Here is a tiny trained network, its code and every weight. The questions are about switching its units off for an input and a target symbol, where a switched-off unit gives its printed mean instead of its output.

import numpy as np


def w(rows, s, z=0):
    codes = np.array(rows[::2]) - 128.0
    scale = np.full(codes.shape[1], s)
    scale[-1] = z or s
    return codes * scale


def norm(h):
    return h / np.sqrt((h * h).mean(-1, keepdims=True) + 1e-5)


def f(y):
    return np.maximum(y, 0)


def softmax(a):
    e = np.exp(a - a.max(-1, keepdims=True))
    return e / e.sum(-1, keepdims=True)


def log_softmax(a):
    a = a - a.max(-1, keepdims=True)
    return a - np.log(np.exp(a).sum(-1, keepdims=True))


def net(x, mask):
    ids = ['Δγεζθμπστφω'.index(c) for c in x.split()]
    T = len(ids)
    res = E[ids] + P[:T]
    r = norm(res)
    for j in range(3):
        rows = slice(2 * j, 2 * j + 2)
        q, k, v = (r @ M[0][rows].T for M in (Q, K, V))
        z = softmax(np.where(np.tri(T) > 0, q @ k.T / 2**0.5, -1e9)) @ v
        o = O[0][rows]
        res = res + np.where(mask[j], z, o[:, -1]) @ o[:, :-1]
    y = f(norm(res) @ A[0][:, :-1].T + A[0][:, -1])
    res = res + np.where(mask[3:15], y, B[0][:, -1]) @ B[0][:, :-1]
    return log_softmax(norm(res)[-1] @ U[:, :-1].T + U[:, -1])


Q, K, V, O, A, B = {}, {}, {}, {}, {}, {}
E = w([
[57,19,49,43],'Δ',
[114,82,15,143],'γ',
[104,68,181,221],'ε',
[88,85,136,120],'ζ',
[109,3,178,116],'θ',
[179,94,81,227],'μ',
[134,79,71,81],'π',
[50,137,22,153],'σ',
[126,109,89,134],'τ',
[181,62,165,70],'φ',
[179,98,180,161],'ω',
],0.016)
P = w([
[141,254,163,134],'0',
[147,117,71,163],'1',
[125,93,74,139],'2',
[97,71,103,200],'3',
[130,83,112,152],'4',
[89,58,73,117],'5',
[72,58,39,219],'6',
[94,57,131,210],'7',
[131,81,142,226],'8',
[160,98,132,172],'9',
[194,109,98,123],'10',
[110,78,13,105],'11',
[196,161,31,175],'12',
[184,147,39,172],'13',
],0.0085)
Q[0] = w([
[160,59,121,163],'H1',
[111,115,113,124],'H1',
[152,6,115,164],'H2',
[158,78,67,177],'H2',
[103,167,188,82],'H3',
[175,35,100,168],'H3',
],0.021)
K[0] = w([
[90,166,196,93],'H1',
[104,127,163,137],'H1',
[58,251,103,124],'H2',
[72,201,169,107],'H2',
[145,4,59,109],'H3',
[69,245,176,108],'H3',
],0.017)
V[0] = w([
[89,41,117,192],'H1',
[211,52,139,67],'H1',
[79,65,64,168],'H2',
[174,146,137,238],'H2',
[163,92,2,167],'H3',
[232,199,85,91],'H3',
],0.022)
O[0] = w([
[176,153,149,189,254],'H1',
[49,212,153,165,171],'H1',
[159,182,125,216,243],'H2',
[119,57,142,252,215],'H2',
[105,218,17,147,26],'H3',
[11,119,92,130,224],'H3',
],0.018,0.0056)
A[0] = w([
[65,86,223,85,50],'N1',
[95,155,222,117,159],'N2',
[160,148,153,229,110],'N3',
[75,195,51,121,145],'N4',
[166,129,66,145,68],'N5',
[237,188,93,92,123],'N6',
[3,140,77,113,94],'N7',
[99,70,78,140,144],'N8',
[142,207,70,84,121],'N9',
[156,179,89,180,249],'N10',
[177,170,187,64,144],'N11',
[190,115,107,57,55],'N12',
],0.015,0.0017)
B[0] = w([
[116,254,183,98,235],'N1',
[64,169,77,194,184],'N2',
[103,200,100,211,254],'N3',
[207,54,78,154,221],'N4',
[62,155,142,112,176],'N5',
[48,125,222,114,208],'N6',
[183,136,15,141,212],'N7',
[166,88,196,161,192],'N8',
[204,156,107,38,198],'N9',
[106,186,146,140,240],'N10',
[136,86,183,179,165],'N11',
[67,104,147,100,153],'N12',
],0.019,0.0085)
U = w([
[117,53,54,135,93],'Δ',
[116,129,53,60,185],'γ',
[31,74,167,143,129],'ε',
[115,128,103,189,165],'ζ',
[231,77,119,170,3],'θ',
[129,156,115,146,183],'μ',
[164,152,157,160,180],'π',
[12,173,123,83,42],'σ',
[120,155,97,143,193],'τ',
[185,96,134,75,198],'φ',
[168,208,145,52,148],'ω',
],0.011,0.0029)

Each question gives the input, a string of symbols that net reads in full, and the target symbol t.
The units are the heads (2 rows each of Q, K, V and O) and the neurons (one row each of A and B). Each row of codes is followed by its name. A weight is (code - 128) times the scale printed after its matrix; where a second scale follows, it is the last column's (O, A, B and U).
mask holds one flag per unit, heads first, then neurons. A switched-off unit (its flag False) gives its mean, the last column of its rows in O or B, instead of its output. The means were averaged over made-up inputs and are rounded, as every weight is.
A unit's drop is (log p(t) with every unit on - log p(t) with that unit switched off) / (log p(t) with every unit on - log p(t) with every unit switched off).
The circuit of an input: a set's keep is (log p(t) with only the set's units on - log p(t) with every unit switched off) / (log p(t) with every unit on - log p(t) with every unit switched off). Starting from the 12 units with the biggest drops (on a tie, the unit counted first), units are removed one at a time, each time the one whose removal leaves the highest keep (on an exact tie, the one counted first), for as long as the keep stays at least 0.8.
circuit, biggest first: the units of the circuit, biggest drop first
most important unit: the unit with the biggest drop
heads that matter: for each layer, one digit per head in row order, 1 if its drop is at least 0.15 and else 0, layers parted by /
drop of u: that unit's drop, to one decimal
input τ θ ω ω ω μ Δ Δ φ ε μ, target Δ: most important unit	H3
input Δ τ ζ ω ω, target ω: heads that matter	010
input τ π τ, target Δ: heads that matter	001
input Δ Δ π π φ ω θ ω θ ω θ, target ω: heads that matter	010
input ω ω Δ θ τ π π Δ τ, target ε: heads that matter	010
input ε ω ω ω Δ, target θ: heads that matter	001
input ε ζ γ μ, target θ: heads that matter	101
input Δ γ ω π θ μ Δ φ φ τ, target ω: heads that matter	010
input ζ ω ζ ω, target φ: circuit, biggest first	[H1; H2]
input ε ω θ π π π, target θ: heads that matter	001
input τ γ ω ω ω Δ μ, target Δ: heads that matter	001
input π ε ω Δ ω φ, target γ: heads that matter	011
input ζ Δ π ε ω θ Δ φ ω Δ, target φ: heads that matter	000
input ε Δ θ Δ θ ε, target θ: circuit, biggest first	[H3]
input φ ζ ω φ π ζ ω Δ π ζ Δ ω τ, target σ: circuit, biggest first	[H2; H1]
input π μ φ μ, target γ: heads that matter	010
input Δ φ μ, target ω: drop of H3	0.0
input τ π Δ Δ ω π ω ω ζ θ, target Δ: drop of H3	0.9
input Δ π π π φ ω γ π ε φ τ ζ τ, target ω: drop of H2	0.7
input ε ω Δ ε π μ π π π, target θ: circuit, biggest first	[H1]
